Below are the code and all the weights of a small trained network. Each question names an input and a target symbol and asks about switching units off, where a switched-off unit gives its printed mean instead of its output.

import numpy as np


def w(rows, s, z=0):
    codes = np.array(rows[::2]) - 128.0
    scale = np.full(codes.shape[1], s)
    scale[-1] = z or s
    return codes * scale


def norm(h):
    return h / np.sqrt((h * h).mean(-1, keepdims=True) + 1e-5)


def f(y):
    return y / 2 * (1 + np.tanh(0.7978845608 * (y + 0.044715 * y**3)))


def softmax(a):
    e = np.exp(a - a.max(-1, keepdims=True))
    return e / e.sum(-1, keepdims=True)


def log_softmax(a):
    a = a - a.max(-1, keepdims=True)
    return a - np.log(np.exp(a).sum(-1, keepdims=True))


def net(x, mask):
    ids = ['Δαβγελμξστψω'.index(c) for c in x.split()]
    T = len(ids)
    res = E[ids] + P[:T]
    u = 0
    for l in range(3):
        r = norm(res)
        for j in range(2):
            rows = slice(2 * j, 2 * j + 2)
            q, k, v = (r @ M[l][rows].T for M in (Q, K, V))
            z = softmax(np.where(np.tri(T) > 0, q @ k.T / 2**0.5, -1e9)) @ v
            o = O[l][rows]
            res = res + np.where(mask[u + j], z, o[:, -1]) @ o[:, :-1]
        u += 2
        y = f(norm(res) @ A[l][:, :-1].T + A[l][:, -1])
        res = res + np.where(mask[u : u + 4], y, B[l][:, -1]) @ B[l][:, :-1]
        u += 4
    return log_softmax(norm(res)[-1] @ U[:, :-1].T + U[:, -1])


Q, K, V, O, A, B = {}, {}, {}, {}, {}, {}
E = w([
[124,66,23,183,127,122,110,43],'Δ',
[219,141,62,209,51,153,135,95],'α',
[77,139,104,72,237,118,85,83],'β',
[60,142,65,142,67,194,134,161],'γ',
[158,160,112,149,181,128,156,161],'ε',
[154,91,150,172,7,101,103,161],'λ',
[211,188,104,93,196,87,242,84],'μ',
[87,97,134,49,124,150,164,193],'ξ',
[223,62,53,159,150,148,166,39],'σ',
[225,108,200,121,158,140,122,225],'τ',
[137,176,113,153,101,88,134,193],'ψ',
[135,55,106,117,199,167,196,161],'ω',
],0.018)
P = w([
[212,122,84,117,181,87,67,46],'0',
[73,231,107,247,169,17,159,247],'1',
[91,211,66,173,121,68,153,231],'2',
[117,163,99,149,93,104,122,163],'3',
[130,170,39,131,124,140,141,159],'4',
[189,159,50,102,145,173,161,121],'5',
[151,179,70,119,86,188,191,117],'6',
[137,148,55,124,47,254,188,69],'7',
],0.0066)
Q[0] = w([
[151,150,68,80,153,174,148,144],'0.h1',
[73,101,196,102,193,36,69,67],'0.h1',
[63,168,107,117,163,229,109,136],'0.h2',
[134,142,68,192,135,133,255,137],'0.h2',
],0.0062)
K[0] = w([
[184,136,52,69,53,178,100,137],'0.h1',
[59,122,191,190,107,145,144,95],'0.h1',
[214,217,86,158,105,205,123,66],'0.h2',
[178,74,53,74,165,254,150,190],'0.h2',
],0.006)
V[0] = w([
[128,65,181,113,60,251,253,47],'0.h1',
[156,46,169,188,138,67,229,189],'0.h1',
[33,27,198,67,195,131,122,97],'0.h2',
[92,130,66,18,157,108,149,176],'0.h2',
],0.0065)
O[0] = w([
[140,72,69,114,111,57,119,204,51],'0.h1',
[148,120,105,164,142,114,176,78,124],'0.h1',
[155,65,120,85,127,163,100,114,1],'0.h2',
[31,94,149,244,143,111,134,147,171],'0.h2',
],0.011,0.0075)
A[0] = w([
[236,127,133,224,23,127,71,116,254],'0.n1',
[187,143,122,106,167,71,178,127,186],'0.n2',
[159,1,215,74,155,114,69,119,2],'0.n3',
[76,161,93,132,200,130,125,127,149],'0.n4',
],0.0073,0.0019)
B[0] = w([
[87,172,85,77,169,136,167,149,253],'0.n1',
[65,56,119,156,89,62,141,156,184],'0.n2',
[138,181,153,180,176,137,15,221,121],'0.n3',
[99,54,192,54,2,193,187,75,245],'0.n4',
],0.0091,0.0041)
Q[1] = w([
[99,69,157,14,174,166,119,206],'1.h1',
[198,115,161,45,144,110,45,163],'1.h1',
[44,81,63,143,119,145,194,148],'1.h2',
[48,254,75,181,109,138,241,198],'1.h2',
],0.0071)
K[1] = w([
[132,110,170,107,118,81,47,130],'1.h1',
[9,184,226,73,118,46,97,41],'1.h1',
[175,107,150,55,69,249,167,176],'1.h2',
[78,37,117,2,156,160,182,113],'1.h2',
],0.0075)
V[1] = w([
[106,139,197,2,41,101,156,139],'1.h1',
[232,187,121,144,77,159,105,160],'1.h1',
[93,172,163,41,138,129,115,123],'1.h2',
[153,145,76,146,176,127,128,44],'1.h2',
],0.0098)
O[1] = w([
[112,104,193,247,197,2,98,129,2],'1.h1',
[32,241,73,68,242,96,165,126,81],'1.h1',
[29,56,199,55,65,86,89,39,170],'1.h2',
[202,183,241,94,36,106,58,148,77],'1.h2',
],0.0088,0.0045)
A[1] = w([
[136,94,17,158,96,22,157,170,116],'1.n1',
[178,120,212,129,216,89,115,97,251],'1.n2',
[162,59,228,77,225,118,83,217,230],'1.n3',
[1,102,47,118,173,160,216,214,209],'1.n4',
],0.0065,0.002)
B[1] = w([
[135,140,114,116,75,157,88,236,153],'1.n1',
[134,179,85,137,2,32,146,149,125],'1.n2',
[60,176,194,74,160,71,152,187,122],'1.n3',
[113,95,111,154,183,137,37,59,254],'1.n4',
],0.01,0.0099)
Q[2] = w([
[57,124,88,85,12,179,218,82],'2.h1',
[122,153,247,164,167,253,24,105],'2.h1',
[8,128,208,119,119,171,185,191],'2.h2',
[213,189,204,150,131,106,2,45],'2.h2',
],0.0055)
K[2] = w([
[243,75,136,64,166,70,21,134],'2.h1',
[143,190,1,195,105,123,79,118],'2.h1',
[188,133,7,4,105,103,170,31],'2.h2',
[18,14,121,154,155,157,95,189],'2.h2',
],0.0052)
V[2] = w([
[142,144,12,154,112,29,245,87],'2.h1',
[226,150,166,2,137,108,48,114],'2.h1',
[235,135,97,163,32,23,38,123],'2.h2',
[113,101,229,230,120,160,200,40],'2.h2',
],0.0072)
O[2] = w([
[178,128,69,62,97,34,19,50,162],'2.h1',
[91,128,174,91,187,197,119,114,2],'2.h1',
[162,127,146,155,150,129,4,112,75],'2.h2',
[103,95,154,139,62,123,150,65,173],'2.h2',
],0.013,0.0056)
A[2] = w([
[61,66,121,39,67,141,86,138,182],'2.n1',
[152,111,107,97,68,69,20,91,2],'2.n2',
[181,255,69,158,49,137,175,203,87],'2.n3',
[73,77,196,105,175,114,151,157,172],'2.n4',
],0.0068,0.0023)
B[2] = w([
[176,30,102,88,74,98,154,36,208],'2.n1',
[78,130,139,158,134,200,133,200,180],'2.n2',
[218,38,116,144,160,77,248,85,254],'2.n3',
[45,135,72,140,100,34,135,89,133],'2.n4',
],0.011,0.0041)
U = w([
[186,87,118,41,112,187,120,186,174],'Δ',
[133,192,170,220,148,118,138,21,73],'α',
[196,97,139,141,106,134,27,97,117],'β',
[166,98,127,137,88,27,30,94,123],'γ',
[98,146,113,70,181,58,85,163,207],'ε',
[84,201,54,24,204,142,185,149,40],'λ',
[15,131,140,207,115,201,98,198,126],'μ',
[40,40,56,168,142,61,145,164,171],'ξ',
[79,121,207,94,64,105,155,78,122],'σ',
[106,111,229,131,177,170,92,123,255],'τ',
[121,164,104,66,173,104,80,173,185],'ψ',
[179,1,129,171,115,193,161,217,17],'ω',
],0.0075,0.0038)

Each question gives the input, a string of symbols that net reads in full, and the target symbol t.
The units are the heads (2 rows each of Q, K, V and O) and the neurons (one row each of A and B). Each row of codes is followed by its name. A weight is (code - 128) times the scale printed after its matrix; where a second scale follows, it is the last column's (O, A, B and U).
mask holds one flag per unit, layer by layer, with each layer's heads first. A switched-off unit (its flag False) gives its mean, the last column of its rows in O or B, instead of its output. The means were averaged over made-up inputs and are rounded, as every weight is.
A unit's drop is (log p(t) with every unit on - log p(t) with that unit switched off) / (log p(t) with every unit on - log p(t) with every unit switched off).
The circuit of an input: a set's keep is (log p(t) with only the set's units on - log p(t) with every unit switched off) / (log p(t) with every unit on - log p(t) with every unit switched off). Starting from the 12 units with the biggest drops (on a tie, the unit counted first), units are removed one at a time, each time the one whose removal leaves the highest keep (on an exact tie, the one counted first), for as long as the keep stays at least 0.8.
units of the circuit, in order: the units of the circuit, biggest drop first
unit that matters most: the unit with the biggest drop
k most important neurons: the k neurons with the biggest drops, biggest first
heads that matter: for each layer, one digit per head in row order, 1 if its drop is at least 0.15 and else 0, layers parted by /
input α γ λ γ ψ τ γ γ, target λ: heads that matter	00 / 10 / 01
input λ μ ψ β, target γ: units of the circuit, in order	(2.h1; 0.n1)
input ψ α μ λ ξ γ β, target σ: units of the circuit, in order	(0.n4)
input γ ψ τ μ γ ω ψ, target ω: units of the circuit, in order	(1.h1; 0.h2)
input ψ μ γ, target σ: units of the circuit, in order	(0.h1; 2.h2)
input ξ ω ξ β σ γ ε, target ω: heads that matter	11 / 10 / 10
input γ ε γ λ, target ξ: 3 most important neurons	(0.n1; 0.n4; 1.n4)
input λ Δ ε, target γ: units of the circuit, in order	(2.h1; 0.n1)
input ξ γ ψ γ ψ μ ω μ, target ω: units of the circuit, in order	(0.h2; 1.h1; 1.h2)
input ε γ λ β, target σ: heads that matter	10 / 00 / 00
input γ τ τ ω ψ γ, target ω: heads that matter	11 / 11 / 00
input γ Δ γ γ γ γ τ τ, target ξ: heads that matter	10 / 00 / 00
input γ Δ Δ τ β ψ γ γ, target σ: heads that matter	00 / 01 / 00
input ω γ ω, target ω: units of the circuit, in order	(1.h1)
input γ ψ ξ γ γ μ ξ, target ξ: units of the circuit, in order	(0.h1; 1.h1)
input ψ ω Δ β μ, target σ: units of the circuit, in order	(0.h1; 1.h2; 2.h2)
input ψ β γ Δ Δ, target σ: units of the circuit, in order	(0.h1; 2.h2; 1.h2; 1.n4)
input ψ α σ ψ ε μ β Δ, target σ: heads that matter	10 / 01 / 00
input γ μ α τ β γ ε ε, target σ: heads that matter	00 / 01 / 00
input α ε ψ τ ε ψ, target λ: unit that matters most	1.h1
input λ γ τ, target ε: heads that matter	01 / 00 / 00
input λ γ γ μ, target γ: 2 most important neurons	(0.n1; 0.n2)
input τ μ ψ, target λ: 3 most important neurons	(0.n4; 0.n3; 2.n1)
input γ ε μ μ γ λ, target ξ: heads that matter	10 / 01 / 00
input λ σ γ μ, target γ: heads that matter	11 / 10 / 10
input γ α μ, target ξ: 3 most important neurons	(0.n2; 0.n1; 1.n4)
input μ λ μ ω, target β: unit that matters most	2.h2
